In the rows, 128 means zero.
Known rows:
treflan: [108 129 118 138 138 144 124 151 133 130 123 153 141 128 119 127 131 130
 131 111 139 112 119 134 137 126 119 120 120 108 127]
pliste: [119 153 101 139 138 144 127 166 130 129  90 119 136 131 143 130 104 164
 121 127 139 133 128 133 139 125 120 147 124 121 111]
plosiplu: [117 127 119 125 151 152 125 144 128 149 122 145 134 139 108 127 127 121
 140 109 126 111 129 149 137 135 125 112 122 107 130]
tegrer: [122 145 115 125 142 129 116 144 125 139 113 113 124 139 141 138  96 147
 137 129 118 138 121 135 132 130 113 128 123 133 113]
draso: [115 128 123 124 151 141 141 152 128 158 105 132 143 140 108 130 137 133
 126 130 114 114 142 143 149 131 118 115 135 102 118]
pobas: [114 129 115 129 145 155 131 159 132 140 109 144 138 128 111 123 138 137
 125 120 132 113 137 140 140 130 129 133 129 108 120]
poplan: [143 133 124 143 123 119 119 118 130 112 130 122 124 140 153 140  85 133
 140 116 143 150 108 137 120 128 127 143 109 146 127]
budi: [126 139 135  85 141 155 184 137 115 116 128 110 136 114 119 130 159 168
 139 149 152 113 190 157  98 117 122 130 174 136 156]
dazak: [131 149 133 117 125 117 125 135 117 128 123 112 121 109 155 121 127 135
 126 139 127 138 122 128 120 132 134 119 137 137 125]
mogri: [107 129 119 131 136 138 139 157 133 129 111 143 149 133 111 130 152 133
 117 125 139 116 133 131 142 120 118 128 129  97 123]
miska: [125 133 124 126 128 135 123 134 130 128 129 132 127 118 133 127 124 132
 129 129 129 124 126 126 123 128 126 129 133 133 130]
klogru: [121 136 124 122 129 137 134 148 127 134 109 122 129 120 123 122 137 140
 115 136 128 119 136 120 135 131 129 128 142 121 124]
grifa: [ 93 166 104 165 117  96 160  91 138 168 167 157 125  66 105 138 119 149
 165 113 131 120 120 133 138  98 151 120 169 111 136]
gafizom: [133 121 130 133 140 118 133 125 121 136 134 137 139 138 122 130 136 125
 131 124 124 123 133 145 139 128 124 116 124 110 131]
kliste: [135 114 137 136 128 107 127 107 127 122 153 136 134 135 131 139 124 109
 140 118 136 137 113 143 123 129 122 120 117 130 140]
gekil: [104 125 123 133 130 128 141 155 127 122 118 146 147 119 119 126 162 133
 109 128 141 113 135 127 141 114 124 131 133 101 127]
nulozak: [ 58  86 141 130 139 130 129 115 126 152 126 154 115  76 144 190 124 140
 142 135  86 129 154 119 138 162 152 147 135 154 140]

Facts:
bidram ω pliste; bigrusem ω nabris; bokur ω plepoplel; brafos ω trazos; bramim ω magur; brana ω fulu
bribu ω nusil; britrol ω plafir; broklus ω pagrur; brukla ω vupor; buklel ω pluplaflo; dabres ω tegrer
dazak ω mogri; dilas ω groki; dites ω dritros; doklidin ω ploplom; dreba ω klizuk; drebas ω zetol
dremim ω plufler; dritros ω vosal; drobin ω belem; drobri ω turare; drosem ω plumiklo; dutruko ω rupler
fabatri ω dilas; fevi ω loski; fezem ω fiste; fiste ω fabatri; fledak ω vogros; fliflapli ω skekleza
flipur ω zigrer; flubre ω travus; flugru ω fibol; fluvukla ω kloskir; fone ω zeso; fulu ω klogru
fustur ω ritramak; gabitri ω gekil; geple ω rudro; getor ω rarul; getre ω vetugi; gobre ω klevel
gosem ω gratro; gratro ω nuflum; grifa ω laplak; groki ω pedrum; klapu ω britrol; klevel ω fustur
kliflu ω lafu; kligrin ω getor; kliste ω kozitos; klizuk ω lovo; kozitos ω dites; lafu ω grifa
laklak ω bribu; laplak ω stimi; letom ω flugru; loflok ω pozam; loski ω drobin; lufim ω buklel
magur ω truvovin; manu ω ruplak; mevek ω fliflapli; miska ω stulebram; mugrar ω fone; nabris ω fezem
nitol ω flipur; nuflum ω rulos; nulozak ω manu; nusil ω pobas; padri ω trutor; palam ω datrisum
pedrum ω pota; pekudro ω zode; pizak ω drebas; plafir ω skesam; pleflem ω vetak; plepoplel ω poflas
ploklis ω kliflu; plosiplu ω pekudro; plufler ω rulan; plumiklo ω dabres; pluplaflo ω tebron; poflas ω nitol
poplan ω broklus; pota ω dobukur; pozam ω lufim; pusa ω moto; rarul ω brifu; rudro ω flosko
rulos ω sabral; ruplak ω vesti; rupler ω drosem; sabral ω gruskes; salan ω skiser; sifler ω pusa
skado ω mevek; skegu ω gruzum; skekleza ω ziro; skesam ω salan; skiser ω pleflem; skomus ω bramim
skufler ω stepir; skugram ω brafos; stepir ω draso; stimi ω nulozak; stoklal ω flubre; stulebram ω bidram
tebron ω budi; tegrer ω treflan; travus ω dazak; trazos ω miska; treflan ω bufle; trizon ω skufler
trutor ω tritan; truvovin ω getre; vaskaskim ω zofloful; vetugi ω kligrin; vogros ω brukla; vosal ω plagis
zeso ω trizon; zetol ω skomus; ziro ω plosiplu; zofloful ω loflok; zuklel ω gosem; bramim γ gobre
broklus γ manu; broklus γ gofe; brotrel γ dabres; brotrel γ trutor; bufle γ degunus; bufle γ legri
bufle γ britrol; dazak γ budi; dazak γ ploklis; dilas γ manu; dilas γ nifil; dilas γ skado
dobukur γ plagis; dobukur γ plosiplu; dobukur γ bidram; dozi γ getor; dozi γ zofloful; dozi γ dreba
dozi γ gekil; dozi γ skesam; dremim γ gafizom; dremim γ brafos; dritros γ stulebram; dritros γ tebron
drizos γ lovo; drizos γ vosal; drosem γ drobri; drosem γ klizuk; drosem γ gratro; drosem γ skegu
drosem γ tebron; drosem γ ploplom; fabatri γ plafir; fabatri γ brana; fabatri γ kloflak; fabatri γ poflas
feklabrem γ zofloful; feklabrem γ plepoplel; fevi γ drebas; fiste γ klodrol; fiste γ klazol; fiste γ loflok
flipur γ fone; flipur γ skufler; flipur γ lovo; flipur γ fibol; flokur γ bokur; flokur γ plosiplu
flosko γ gobre; flosko γ rarul; flosko γ fliflapli; flosko γ dutruko; flugru γ nusil; fluvukla γ legri
fluvukla γ klazol; fluvukla γ vaskaskim; fulu γ drobri; fulu γ klizuk; fulu γ tritan; fulu γ sabral
fulu γ gofe; fustur γ doklidin; fustur γ skekleza; fustur γ tebron; geple γ pusa; geple γ vaskaskim
geple γ bigrusem; geple γ skegu; getre γ gabitri; getre γ pagrur; getre γ grifa; groki γ palam
groki γ kliflu; groki γ dutruko; klapu γ bruklem; klapu γ riko; klapu γ bokur; klapu γ trazos
klapu γ gafizom; klevel γ degunus; klevel γ draso; klevel γ dregamal; klevel γ brana; klevel γ brafos
klevel γ kligrin; kloskir γ flubre; kloskir γ sabral; kozitos γ manu; kozitos γ gratro; laklak γ skedrel
laklak γ klople; laklak γ mevek; laklak γ buklel; laklak γ truvovin; letom γ draso; letom γ rulan
letom γ vetak; loski γ kliste; loski γ riko; loski γ zetol; loski γ rarul; loski γ plafleklo
loski γ gofe; lufim γ loflok; lufim γ gofe; magur γ gobre; magur γ vupor; magur γ datrisum
mibrur γ klizuk; moto γ pizak; mugrar γ tritan; mugrar γ grifa; noplem γ pusa; noplem γ brifu
nubrin γ nifil; nubrin γ plosiplu; nubrin γ britrol; nuflum γ zigrer; nuflum γ bruklem; nuflum γ laplak
nuflum γ fliflapli; nuflum γ kloflak; pedrum γ gabitri; pedrum γ drebas; pedrum γ belem; pedrum γ skesam
plebrul γ rarul; plebrul γ gekil; pleflem γ nitol; pleflem γ gratro; pliste γ dabres; pliste γ stoklal
pliste γ treflan; pliste γ pobas; pliste γ plosiplu; pluplaflo γ dabres; poplan γ degunus; poplan γ klizuk
poplan γ stoklal; poplan γ vetugi; poplan γ pekudro; pota γ manu; pota γ gruskes; pota γ skiser
pota γ skekleza; ruplak γ vupor; ruplak γ plumiklo; ruplak γ drobin; ruplak γ brukla; rupler γ zetol
rupler γ laplak; rupler γ kligrin; salan γ pagrur; salan γ fliflapli; salan γ ploklis; salan γ flubre
salan γ vosal; sifler γ lafu; sifler γ skiser; sifler γ truvovin; sifler γ kloflak; sifler γ tebron
skelu γ manu; skelu γ trodeka; skesim γ zofloful; skesim γ treflan; skesim γ mogri; skomus γ skedrel
skomus γ klodrol; skomus γ flegro; skomus γ nulozak; skugram γ gabitri; skugram γ bruklem; skugram γ klizuk
stepir γ datrisum; stepir γ flegro; tegrer γ ritramak; tegrer γ draso; tegrer γ plosiplu; tegrer γ datrisum
travus γ gratro; trebror γ klazol; trebror γ padri; trebror γ skegu; turare γ rulos; turare γ kloflak
vesti γ zode; vesti γ zigrer; vesti γ klople; vogros γ gruskes; zeso γ pobas; ziro γ legri
ziro γ dregamal; ziro γ rarul; ziro γ mogri; zuklel γ ploklis; zuklel γ drobin

Rows:
No name comes twice in this set of rows, the named rows included.
[121 132 118 105 142 162 150 138 126  99 134 114 130 134 132 145 111 167
 149 122 163 126 165 157  98 116 110 155 139 145 149] -> pluplaflo
[117 117 137 109 126 134 129 125 141 136 133 131 131 132 105 139 140 113
 135 138 113 125 126 114 126 133 114 123 133 126 134] -> klodrol
[134 135 120 137 134 111 124 132 127 121 116 111 132 150 148 143 100 146
 130 135 128 148 122 137 135 127 112 142 118 133 116] -> klevel
[133 118 141 117 137 107 138 117 113 133 147 135 139 118 132 125 151 117
 126 132 121 119 131 143 125 129 125 106 137 120 138] -> fliflapli
[140 118 138 138 119 125 137  96 139 126 147 135 131 128 123 129 126 105
 138 112 134 125 112 133 116 133 148 120 121 136 145] -> drobri
[131 133 125 123 135 117 107 121 124 119 140 118 120 142 147 140  91 129
 150 124 124 148 113 134 123 131 114 134 113 144 123] -> letom
[136 150 131 132 124 122 146 138 126 134 101 111 130 114 145 124 135 144
 110 145 129 133 128 129 130 128 142 131 143 125 117] -> kloskir
[140 139 122 143 113 139 134 128 144 131 109 114 126 123 134 128 106 140
 116 130 128 130 116 117 126 132 139 134 130 142 123] -> pleflem
[133 127 137 136 128 123 148 118 134 137 122 132 137 120 126 119 144 118
 123 127 132 119 120 134 128 130 149 110 136 117 135] -> sabral
[141 110 124 136 122 141 131 116 131 142 133 130 131 129 112 121 121 133
 116 127 110 102 137 120 136 131 138 117 135 137 133] -> skiser
[116 134 117 140 117 115 118 152 124  94 127 131 132 119 154 131 121 148
 111 126 157 140 113 115 130 110 115 150 119 131 128] -> dozi
[113 120 133 109 134 135 121 133 131 141 134 127 126 130 108 135 139 118
 136 139 110 121 134 118 130 134 113 121 133 132 131] -> flegro
[132 120 138 133 124 115 132 109 120 112 157 150 135 116 136 121 141 105
 130 108 148 121 117 138 118 120 136 116 125 123 142] -> gabitri
[137 123 128 138 127 102 127 119 120 120 131 114 134 133 153 144 110 141
 128 136 128 142 124 140 128 128 114 132 123 137 127] -> rupler

The same elements again, as new rows of numbers:
Known rows:
skegu: [108 108 136 135 122 129 156 139 113 155 122 130 106 107  88 143 142 117
 104 117 140 130 141 121 125 121 130]
pekudro: [136 111 115 124 132 123 132 153 124 142 127 128 126 122 129 134 126 136
 118 132 150 123 123 131 112 137 132]
stulebram: [129 117 128 119 130 126 129 139 130 130 133 137 113 125 123 135 124 128
 118 122 154 122 133 127 112 137 143]
dilas: [143 128  77 118  90 183 139 181 133 121 188 123 113 132  97 143 157 105
 187 119 155 153 143 127 166 119 140]
zetol: [122 148 109 124 140  39 187  38 107 110 160 137 107 203  51 160 145  93
 134 145 142 133  42 106 120 161  91]
rupler: [124 112 106 132 111 127 122 140 111 139 126 116 124 130 114 122 117 125
 119 121 150 136 111 135 121 125 140]
getre: [115 118 155  93 178 129 156  82 132 120 162 102 110 174  80 149 170 104
  74 180 135 156  68 158 125 115 124]
brifu: [117  97 166  71 213 152 121 107 156  98 169 118 106 127  96 146 197 122
  44 213 108 155  87 158 107 103 134]
trazos: [124 110 112 127 121 121 130 140 127 147 129 121 116 113 121 129 118 127
 114 129 145 125 116 129 118 139 134]
riko: [125 107 110 125 127 120 135 139 125 140 132 124 111 113 120 132 122 127
 113 140 140 126 111 130 115 141 126]
plebrul: [127 121 122 123 121 125 132 136 107 136 131 120 127 138 121 118 119 138
 118 132 148 127 117 141 128 122 131]
fevi: [112 116 135 129 119 136 152 136 112 158 120 104 121 128  98 133 114 126
 118 116 154 137 131 134 145 120 143]
zigrer: [146 113 117 114 130 111 105 129 139 108 142 148 108 132 149 122 113 144
 120 141 148 114 118 126 102 152 134]
gafizom: [125 106 110 126 125 118 132 139 129 142 131 123 114 117 115 134 121 129
 116 135 145 127 112 127 113 145 130]
bramim: [127 142 127 119 146  67 169  44 108 111 159 125 124 219  45 147 154 102
 126 149 142 140  57 127 118 147 103]
lufim: [131 116 119 133 117 132 124 146 104 138 131 133 123 136 122 121 127 130
 115 124 153 131 124 138 113 123 137]
fulu: [133 118 120 131 121 136 132 140 106 138 138 126 126 150 123 127 131 124
 113 127 159 133 113 146 110 120 134]

Rows:
No name comes twice in this set of rows, the named rows included.
[119 119 131 117 132 129 143 139 123 145 128 119 125 118 120 129 113 141
 123 121 146 123 130 127 131 127 132] -> plepoplel
[118 121 132 112 126 132 149 141 125 149 130 123 115 112 131 129 102 145
 121 123 146 116 133 128 134 131 132] -> skesam
[108 108 121 134 128 130 159 145 128 171 116 106 126 103  92 141 124 123
 114 118 141 137 126 125 133 125 140] -> stoklal
[109 104 119 139 113 127 151 138 113 165 120 109 107 105  93 137 125 118
 110 124 142 136 124 128 134 128 135] -> kliste
[ 72 162  84  92 117 132 128  95 160 146 119 161 131  74 123 134 113 123
 134 107 149  94 127 127  80 114 154] -> tebron
[145 113 123 115 127 125 129 127 139 131 143 137 114 135 150 128 116 146
 116 148 147 109 121 142  95 155 123] -> pagrur
[165  64 176 168 122 126 152 197  85 147 128 106  89 137  96 141 144 130
  92 126 144 159 161 116 160 148 120] -> vaskaskim
[ 97  97 172  67 212 154 149 108 150 121 157  88 102 111  88 151 175 120
  44 204 104 157  85 154 139  96 139] -> getor
[122 116 129 118 130 125 129 140 139 139 130 136 113 117 121 139 124 125
 118 113 154 124 134 120 112 137 146] -> skekleza
[137 122 116 112 138 121 121 141 125 125 140 139 130 120 146 119 118 154
 123 145 137 114 116 130 109 136 124] -> mogri
[186  89 151 113 145  59 117  93  77 216  54  97  90  88 119 140 108 162
  63  88 161  79 142 207  68 160 183] -> ploklis
[100  83 159  79 203 148 139 109 154 122 157  94  89 101  83 154 186 113
  39 216 100 160  79 153 128 108 131] -> rarul

The same elements again, as new rows of numbers:
Known rows:
trazos: [137 128 109 105 120 109 138 121 141 136 128 128 152  98 135 153 131 124
 137 131  97 103 106 108 146 130 118 150 106 113 123 136 141 133 155 138
 156 147 122 132 130 137 130 130 105 142 115 111]
brafos: [142 130 104 102 123 110 138 122 143 137 129 129 148  98 131 150 125 124
 134 128 100 107 106 107 139 129 121 147 106 113 117 138 142 135 152 137
 156 146 123 129 133 139 130 133 101 142 117 114]
dremim: [140 151 103  93 115 119 112 106 143 151 156 125 119  86 141 136 116 134
 127 116 117 121 113 124 136 128 125 137 109 111 122 141 154 130 123 141
 165 143 136 123 118 138 134 128  97 159 134 134]
kloskir: [116 110 141 121  90 169 131 114 122 153 162 133  92 141 164 118  82 133
 134 127 152 150 113 137 144 123 162 156 181 138 103 115 110 136 115 137
 124 141 107 164  99 133 152 135 130 157 143 163]
brana: [151 129 109 101 121 111 142 126 137 134 130 128 146  96 134 144 119 124
 132 130  99 113  97 106 142 129 122 145 109 110 117 139 143 131 147 134
 157 141 120 130 134 140 132 134 107 141 121 122]
fulu: [143 137 137 112 133 137 109 108 142 162 156 117 141 103 159 144 124 150
 197 114 126 132 144 147 121  94 122 128 129  97 130 171 144 135 113 147
 152 163 162 113 100  95 143 131  86 157 130 128]
gofe: [134  80 143 129  90 165 154 132 125 127 153 138 127 163 151 133  97 128
 151 165 136 126 114 121 128 106 155 148 186 160 116 124  93 127 129 127
 113 146 116 155 110 131 142 148 128 146 118 154]
vupor: [129  90 136 112  88 167 149 128 125 135 141 137 119 145 158 128  81 114
 126 138 129 141  96 111 146 123 158 171 177 152  99 103 106 142 141 125
 105 137  94 166 113 153 147 133 151 145 127 139]
geple: [127 156  98  88 129 107 118 112 135 161 162 141 124  75 132 141 103 135
 125 111 118 119 125 107 133 122 123 133 109 126 111 153 128 140 110 133
 160 154 131 121 140 142 130 154  85 167 142 144]
kliste: [151 122 110 101 119 117 139 124 141 131 130 131 151  98 133 147 122 123
 138 136  97 109 104 103 139 124 121 147 114 115 121 138 144 127 145 129
 152 145 125 126 130 140 132 133 104 141 116 117]
gekil: [128  88 132 116  90 157 152 131 121 135 147 144 119 144 153 130  83 119
 125 144 134 134 103 107 147 118 163 164 176 158 101 110  94 140 135 126
 110 137  93 164 123 151 142 145 139 146 128 145]
flipur: [131 153 108  95 119 120 118 108 137 150 150 127 115  89 139 134 117 133
 127 118 114 118 111 123 136 137 123 143 113 109 123 138 152 130 128 139
 167 149 133 128 114 135 137 128  95 159 130 136]
skufler: [138 131 108 105 121 111 137 118 142 138 126 129 149  97 132 152 128 124
 139 128  96 102 107 107 140 131 121 150 105 112 121 138 141 131 153 134
 156 149 122 135 134 136 131 133 105 143 115 113]
plosiplu: [146 118  32 157 140  76 123  91 154 155 134  80 143 107 166 200 179 104
 151 128 119 147  83 128 104 147  96 137 119 170 121 112 162 156 154 211
 141 129 138 164 136 195 104 105 110 145 131  79]
mugrar: [138 146 118 100 122 125 116 106 140 152 147 120 121  95 148 137 122 138
 149 116 120 125 120 134 136 119 125 141 116 102 125 149 156 130 123 145
 164 152 141 125 108 122 136 124  94 159 131 132]
getor: [159 106 110  94 118  97 119 146 130 109 126 165 158  95 136 132 109 105
 144 121  96 137 112  81 127 130 114 137 140  98 133 149 179 134 112 120
 178 131 129 127 158 154 130 122 103 120 133 122]
skesim: [118 110 116 110  93 152 123 109 121 150 181 144  90 134 157 120  80 131
 108 131 153 140 121 126 149 125 164 153 170 165  99 114  99 145 106 132
 125 138 107 162 115 156 144 147 126 165 148 167]

Rows:
No name comes twice in this set of rows, the named rows included.
[129  94  96 131  89 159  99  79 138 127 196 139  88 148 185 137  94 118
 109 133 158 140 136 166 172 135 168 141 143 163 103 108 113 165 122 154
 129 118 113 185 118 180 162 138 151 159 162 155] -> pliste
[136 127  82 141 137  89 148 118 139 163 120  97 148  99 141 175 150 119
 156 124 112 142  83 107 109 135 104 140 134 146 116 123 140 144 147 182
 143 144 127 141 136 158 108 121  99 143 122 104] -> pekudro
[125  93 126 142  96 146 158 128 121 146 135 131 117 147 157 142  94 117
 132 142 140 148  89 112 139 130 153 156 180 163  96 101  99 146 138 149
 113 135  93 173 126 157 138 138 139 139 135 143] -> zode
[164  93 119  95 115  88 110 160 118  96 117 189 155  95 140 115  97  99
 142 114  98 157 122  69 123 139 115 125 157  82 141 157 206 137  87 119
 200 117 131 131 179 160 134 115 104 103 143 131] -> truvovin
[106 159  32 131 146  57 128 108 138 212 146  76 109  78 135 184 169 138
 141 111 139 153  80  89  62 129  96 149 164 197 117 121 136 136 104 202
 144 161 143 139 121 173  67 119  61 177 135 110] -> ziro
[116 171 114 109 127 113 125 109 136 162 139 129 111  82 139 130 104 133
 125 107 114 121 111 126 143 154 120 127  98  96 114 142 147 134 134 154
 174 148 123 130 134 132 140 139  86 155 143 146] -> dritros
[157 114 112  99 118 105 124 135 135 122 126 148 150  93 136 137 114 118
 141 123 101 129 109  96 136 127 117 140 125  96 127 144 168 132 129 130
 173 135 127 128 146 145 132 126 107 128 128 120] -> drebas
[144 125 100 114 122 112 142 122 137 133 125 121 146 103 135 154 130 120
 142 139 100 116  96 108 123 137 108 137 117 127 122 135 144 130 147 147
 152 143 129 135 132 148 127 130 103 142 116 116] -> skado
[126 152  85  82 128  97 118 114 133 160 180 145 119  75 121 142 106 143
 113 118 124 113 128  95 133 107 132 139 117 148 113 157 111 136  97 121
 157 156 135 118 143 144 119 162  78 172 142 147] -> fluvukla
[162 110 128  94 114 102  82 143 123 116 132 176 131  92 155 103  96 113
 163  90 124 177 137  99 118 126 119 131 168  65 147 163 224 130  67 131
 205 126 145 127 145 138 137 103 100 119 155 144] -> getre
[170 159 104 107  81 123 142  72 100 104 181 109 128  66 139 115 118 121
  93 188  96 144  47 186 127 130  47  79 122 127 139 175 188 143 131  90
  88 175 174  85  76 125 198 155  77 160  95 178] -> dilas
[133  90 144 132  92 159 154 129 124 140 138 137 124 145 161 128  84 120
 138 136 139 144 100 127 158 119 162 159 174 137  99 113 100 144 142 139
 119 134  95 165 119 140 152 136 139 140 131 145] -> bruklem

